Below is a small trained network, with its code and all its weights. Each question gives an input and a class and asks what happens when units are switched off, that is, made to give their printed mean instead of their output.

import numpy as np


def w(rows, s, z=0):
    codes = np.array(rows[::2]) - 128.0
    scale = np.full(codes.shape[1], s)
    scale[-1] = z or s
    return codes * scale


def f(y):
    return y / 2 * (1 + np.tanh(0.7978845608 * (y + 0.044715 * y**3)))


def log_softmax(a):
    a = a - a.max(-1, keepdims=True)
    return a - np.log(np.exp(a).sum(-1, keepdims=True))


def net(x, mask):
    res = np.array(x, float).reshape(1, 7) / 4 @ E
    y = f(res @ A[0][:, :-1].T + A[0][:, -1])
    res = res + np.where(mask, y, B[0][:, -1]) @ B[0][:, :-1]
    return log_softmax(res[-1] @ U[:, :-1].T + U[:, -1])


A, B = {}, {}
E = w([
[142,119,41,82,244,79,122,214,114,132],'x0',
[133,131,123,126,126,132,126,127,131,136],'x1',
[115,150,112,115,143,161,112,123,254,21],'x2',
[125,124,130,130,129,130,127,131,127,127],'x3',
[41,224,101,205,164,152,44,116,98,152],'x4',
[130,131,124,126,125,129,127,126,130,133],'x5',
[127,127,129,130,130,133,132,130,126,126],'x6',
],0.0095)
A[0] = w([
[61,244,104,194,170,121,74,126,62,129,183],'neuron 1',
[154,85,141,94,66,154,160,125,195,108,217],'neuron 2',
[121,156,167,147,69,158,118,105,204,71,129],'neuron 3',
[85,165,150,132,76,125,108,103,203,98,114],'neuron 4',
[160,75,113,84,145,112,154,153,85,153,204],'neuron 5',
[124,129,158,145,79,129,146,110,79,152,156],'neuron 6',
[91,177,113,163,105,160,114,110,129,114,129],'neuron 7',
[184,91,161,92,73,126,165,121,187,92,234],'neuron 8',
[118,148,183,148,66,174,135,104,212,74,136],'neuron 9',
[186,84,107,86,131,66,162,128,82,136,184],'neuron 10',
[147,117,81,96,186,103,152,160,21,182,126],'neuron 11',
[82,170,129,165,107,151,112,118,155,133,121],'neuron 12',
[81,176,116,160,185,133,77,143,73,183,126],'neuron 13',
[124,98,138,84,112,116,148,123,142,125,227],'neuron 14',
[135,136,146,152,92,121,144,117,94,142,130],'neuron 15',
[70,212,116,185,125,182,102,127,135,114,133],'neuron 16',
[132,140,102,104,179,133,113,144,184,89,68],'neuron 17',
[98,159,101,155,197,105,81,129,56,193,119],'neuron 18',
[145,113,176,151,86,141,100,123,82,156,143],'neuron 19',
[134,125,175,163,31,139,144,102,45,169,211],'neuron 20',
[138,131,70,96,254,126,106,159,233,53,4],'neuron 21',
[129,118,197,162,23,138,134,103,47,176,207],'neuron 22',
],0.0096,0.0038)
B[0] = w([
[32,177,68,183,135,142,94,95,86,217,246],'neuron 1',
[183,118,27,125,81,115,167,119,73,99,202],'neuron 2',
[180,150,128,187,132,123,61,132,54,111,203],'neuron 3',
[146,166,176,187,154,127,89,104,86,112,185],'neuron 4',
[184,89,219,118,133,117,149,153,117,89,196],'neuron 5',
[95,121,108,99,133,131,141,125,174,133,173],'neuron 6',
[81,156,170,170,139,132,80,129,146,114,170],'neuron 7',
[213,106,6,122,84,122,180,131,83,117,213],'neuron 8',
[200,142,112,191,112,131,83,120,43,115,213],'neuron 9',
[197,83,235,117,136,136,151,140,145,101,198],'neuron 10',
[230,85,202,138,129,121,117,122,49,162,228],'neuron 11',
[90,159,178,166,150,129,91,111,141,110,168],'neuron 12',
[95,115,61,133,128,118,135,121,40,210,214],'neuron 13',
[175,104,122,94,108,128,157,133,129,124,165],'neuron 14',
[100,119,108,117,144,141,128,150,152,127,153],'neuron 15',
[85,176,201,162,152,132,44,118,178,141,201],'neuron 16',
[64,147,110,106,137,135,139,121,177,132,172],'neuron 17',
[142,94,73,147,128,128,153,122,34,224,219],'neuron 18',
[81,145,114,105,143,129,148,125,164,134,171],'neuron 19',
[69,114,74,71,140,135,171,154,220,132,221],'neuron 20',
[10,112,79,54,102,130,192,133,231,139,226],'neuron 21',
[42,121,82,52,129,116,182,137,217,112,229],'neuron 22',
],0.014,0.013)
U = w([
[132,85,93,48,89,118,200,162,215,74,248],'0',
[176,107,63,168,100,114,127,110,17,165,139],'1',
[38,138,98,104,156,143,130,125,188,174,106],'2',
[136,161,177,191,136,145,56,104,104,115,19],'3',
[206,68,254,113,133,105,142,162,96,129,81],'4',
],0.0071,0.0016)

Each question gives the input, the list of numbers given to net, and the class t.
The units are the neurons (one row each of A and B). Each row of codes is followed by its name. A weight is (code - 128) times the scale printed after its matrix; where a second scale follows, it is the last column's (A, B and U).
mask holds one flag per neuron, in row order. A switched-off neuron (its flag False) gives its mean, the last column of its row in B, instead of its output. The means were averaged over made-up inputs and are rounded, as every weight is.
A unit's drop is (log p(t) with every unit on - log p(t) with that unit switched off) / (log p(t) with every unit on - log p(t) with every unit switched off).
The circuit of an input: a set's keep is (log p(t) with only the set's units on - log p(t) with every unit switched off) / (log p(t) with every unit on - log p(t) with every unit switched off). Starting from the 12 units with the biggest drops (on a tie, the unit counted first), units are removed one at a time, each time the one whose removal leaves the highest keep (on an exact tie, the one counted first), for as long as the keep stays at least 0.8.
circuit, biggest first: the units of the circuit, biggest drop first
top k neurons: the k neurons with the biggest drops, biggest first
drop when u is switched off: that unit's drop, to one decimal
input [1,6,5,0,-1,-1,3], class 0: circuit, biggest first : neuron 1
input [-6,-4,0,-8,-5,8,-3], class 0: top 4 neurons : neuron 22; neuron 20; neuron 1; neuron 18
input [2,6,0,-5,-3,-6,0], class 4: top 2 neurons : neuron 22; neuron 20
input [1,3,-1,-3,-7,5,-8], class 4: top 3 neurons : neuron 21; neuron 10; neuron 22
input [-5,5,0,-8,-4,-5,0], class 0: top 2 neurons : neuron 22; neuron 1
input [-8,6,1,6,4,2,8], class 3: top 4 neurons : neuron 9; neuron 3; neuron 21; neuron 4
input [1,3,8,8,-2,5,-8], class 0: top 3 neurons : neuron 21; neuron 1; neuron 18
input [-8,0,0,-3,1,-2,5], class 2: top 2 neurons : neuron 22; neuron 20
input [-5,7,0,6,-2,8,-3], class 0: top 2 neurons : neuron 22; neuron 1
input [-8,-2,0,2,1,1,8], class 2: top 2 neurons : neuron 22; neuron 20
input [2,-8,-7,-4,-7,3,-8], class 4: drop when neuron 11 is switched off : 0.1
input [0,-2,-2,5,7,-8,6], class 2: drop when neuron 9 is switched off : 0.5
input [3,2,7,-4,-3,-5,6], class 0: drop when neuron 21 is switched off : 0.4
input [1,1,-3,3,0,-8,-7], class 4: top neuron : neuron 21
